Here is a tiny trained network, its code and every weight. The questions are about switching its units off for an input and a target symbol, where a switched-off unit gives its printed mean instead of its output.

import numpy as np


def w(rows, s, z=0):
    codes = np.array(rows[::2]) - 128.0
    scale = np.full(codes.shape[1], s)
    scale[-1] = z or s
    return codes * scale


def f(y):
    return y / 2 * (1 + np.tanh(0.7978845608 * (y + 0.044715 * y**3)))


def softmax(a):
    e = np.exp(a - a.max(-1, keepdims=True))
    return e / e.sum(-1, keepdims=True)


def log_softmax(a):
    a = a - a.max(-1, keepdims=True)
    return a - np.log(np.exp(a).sum(-1, keepdims=True))


def net(x, mask):
    ids = ['αζηθμπστφψω'.index(c) for c in x.split()]
    T = len(ids)
    res = E[ids] + P[:T]
    r = res
    for j in range(3):
        rows = slice(2 * j, 2 * j + 2)
        q, k, v = (r @ M[0][rows].T for M in (Q, K, V))
        z = softmax(np.where(np.tri(T) > 0, q @ k.T / 2**0.5, -1e9)) @ v
        o = O[0][rows]
        res = res + np.where(mask[j], z, o[:, -1]) @ o[:, :-1]
    y = f(res @ A[0][:, :-1].T + A[0][:, -1])
    res = res + np.where(mask[3:15], y, B[0][:, -1]) @ B[0][:, :-1]
    return log_softmax(res[-1] @ U[:, :-1].T + U[:, -1])


Q, K, V, O, A, B = {}, {}, {}, {}, {}, {}
E = w([
[139,144,191,190],'α',
[169,122,95,231],'ζ',
[94,132,135,250],'η',
[218,63,152,232],'θ',
[134,183,81,69],'μ',
[181,149,194,176],'π',
[96,161,229,243],'σ',
[175,79,78,126],'τ',
[211,111,146,170],'φ',
[112,64,176,182],'ψ',
[94,82,102,85],'ω',
],0.013)
P = w([
[156,98,2,159],'0',
[149,100,32,145],'1',
[142,101,60,130],'2',
[148,95,84,115],'3',
[148,90,118,105],'4',
[147,86,146,86],'5',
[137,82,175,76],'6',
[137,75,196,64],'7',
[150,78,222,52],'8',
],0.0075)
Q[0] = w([
[112,19,130,146],'head 0',
[147,168,68,74],'head 0',
[81,85,135,137],'head 1',
[159,22,144,164],'head 1',
[131,185,135,137],'head 2',
[130,2,150,175],'head 2',
],0.026)
K[0] = w([
[92,119,197,50],'head 0',
[128,114,47,171],'head 0',
[176,119,151,98],'head 1',
[104,97,242,63],'head 1',
[158,125,121,151],'head 2',
[139,105,221,2],'head 2',
],0.026)
V[0] = w([
[85,134,158,157],'head 0',
[28,107,57,128],'head 0',
[223,31,78,73],'head 1',
[191,255,108,106],'head 1',
[71,63,122,201],'head 2',
[88,49,102,61],'head 2',
],0.016)
O[0] = w([
[56,134,103,122,141],'head 0',
[73,136,245,127,110],'head 0',
[253,57,194,78,182],'head 1',
[189,200,70,87,8],'head 1',
[71,63,111,39,215],'head 2',
[132,178,229,94,136],'head 2',
],0.011)
A[0] = w([
[149,211,118,27,63],'neuron 0',
[75,183,65,88,27],'neuron 1',
[196,184,172,182,119],'neuron 2',
[98,220,182,92,82],'neuron 3',
[140,122,141,254,3],'neuron 4',
[77,182,197,54,139],'neuron 5',
[149,110,148,57,177],'neuron 6',
[156,93,86,69,29],'neuron 7',
[184,190,77,24,85],'neuron 8',
[168,127,157,48,102],'neuron 9',
[155,215,138,122,62],'neuron 10',
[160,168,138,195,44],'neuron 11',
],0.008,0.0059)
B[0] = w([
[111,6,145,80,127],'neuron 0',
[163,186,189,62,153],'neuron 1',
[91,180,90,78,164],'neuron 2',
[78,144,125,143,138],'neuron 3',
[97,124,119,47,138],'neuron 4',
[184,146,108,166,212],'neuron 5',
[144,167,126,122,254],'neuron 6',
[149,135,170,83,161],'neuron 7',
[83,167,128,175,146],'neuron 8',
[65,160,122,154,203],'neuron 9',
[199,59,181,65,125],'neuron 10',
[126,91,108,91,127],'neuron 11',
],0.017,0.0073)
U = w([
[162,126,143,188,146],'α',
[156,59,91,153,40],'ζ',
[57,98,79,182,112],'η',
[160,132,147,169,159],'θ',
[151,1,156,151,130],'μ',
[115,110,94,73,170],'π',
[147,97,109,72,73],'σ',
[200,99,52,168,254],'τ',
[158,80,42,196,227],'φ',
[190,47,104,118,12],'ψ',
[96,11,132,130,154],'ω',
],0.0058,0.0041)

Each question gives the input, a string of symbols that net reads in full, and the target symbol t.
The units are the heads (2 rows each of Q, K, V and O) and the neurons (one row each of A and B). Each row of codes is followed by its name. A weight is (code - 128) times the scale printed after its matrix; where a second scale follows, it is the last column's (O, A, B and U).
mask holds one flag per unit, heads first, then neurons. A switched-off unit (its flag False) gives its mean, the last column of its rows in O or B, instead of its output. The means were averaged over made-up inputs and are rounded, as every weight is.
A unit's drop is (log p(t) with every unit on - log p(t) with that unit switched off) / (log p(t) with every unit on - log p(t) with every unit switched off).
The circuit of an input: a set's keep is (log p(t) with only the set's units on - log p(t) with every unit switched off) / (log p(t) with every unit on - log p(t) with every unit switched off). Starting from the 12 units with the biggest drops (on a tie, the unit counted first), units are removed one at a time, each time the one whose removal leaves the highest keep (on an exact tie, the one counted first), for as long as the keep stays at least 0.8.
circuit, biggest first: the units of the circuit, biggest drop first
most important unit: the unit with the biggest drop
k most important neurons: the k neurons with the biggest drops, biggest first
which heads matter: for each layer, one digit per head in row order, 1 if its drop is at least 0.15 and else 0, layers parted by /
input η η ω η η μ η ω, target α: circuit, biggest first	(head 2; neuron 5; head 0)
input η α α τ η μ ζ, target π: circuit, biggest first	(neuron 2; head 2; neuron 4)
input ψ ζ τ η ψ η η π ζ, target τ: most important unit	head 0
input η ζ α θ, target φ: circuit, biggest first	(head 1; head 2)
input η ω θ, target θ: which heads matter	101
input η ψ μ η η α θ, target φ: circuit, biggest first	(head 0; head 2)
input η π θ ζ, target τ: circuit, biggest first	(head 1; head 0)
input π α π η ω, target θ: circuit, biggest first	(head 2; head 0; neuron 5)
input μ ζ θ θ, target π: circuit, biggest first	(neuron 2; head 2; neuron 4)
input α π η, target φ: circuit, biggest first	(head 2; head 0)
input π ω τ π α ω η, target α: circuit, biggest first	(head 2; neuron 5)
input ω η τ, target α: circuit, biggest first	(head 2; head 0; neuron 5)
input ψ ω η ψ ω η θ ω ζ, target α: circuit, biggest first	(head 2; neuron 5)
input π θ μ η, target π: 2 most important neurons	(neuron 2; neuron 4)
input μ θ θ ζ φ, target τ: circuit, biggest first	(head 2; head 0)
input α α θ π η, target τ: which heads matter	110
input τ η φ α η η ζ, target φ: most important unit	head 1
input η φ φ α σ θ ψ η σ, target η: which heads matter	010
input α η θ μ ζ σ, target π: which heads matter	111
input ζ η ψ η, target μ: 2 most important neurons	(neuron 9; neuron 2)
input ψ ω φ, target α: which heads matter	101
input η η θ η σ, target π: most important neuron	(neuron 1)
input θ π ψ η ψ η ζ ω, target θ: which heads matter	001
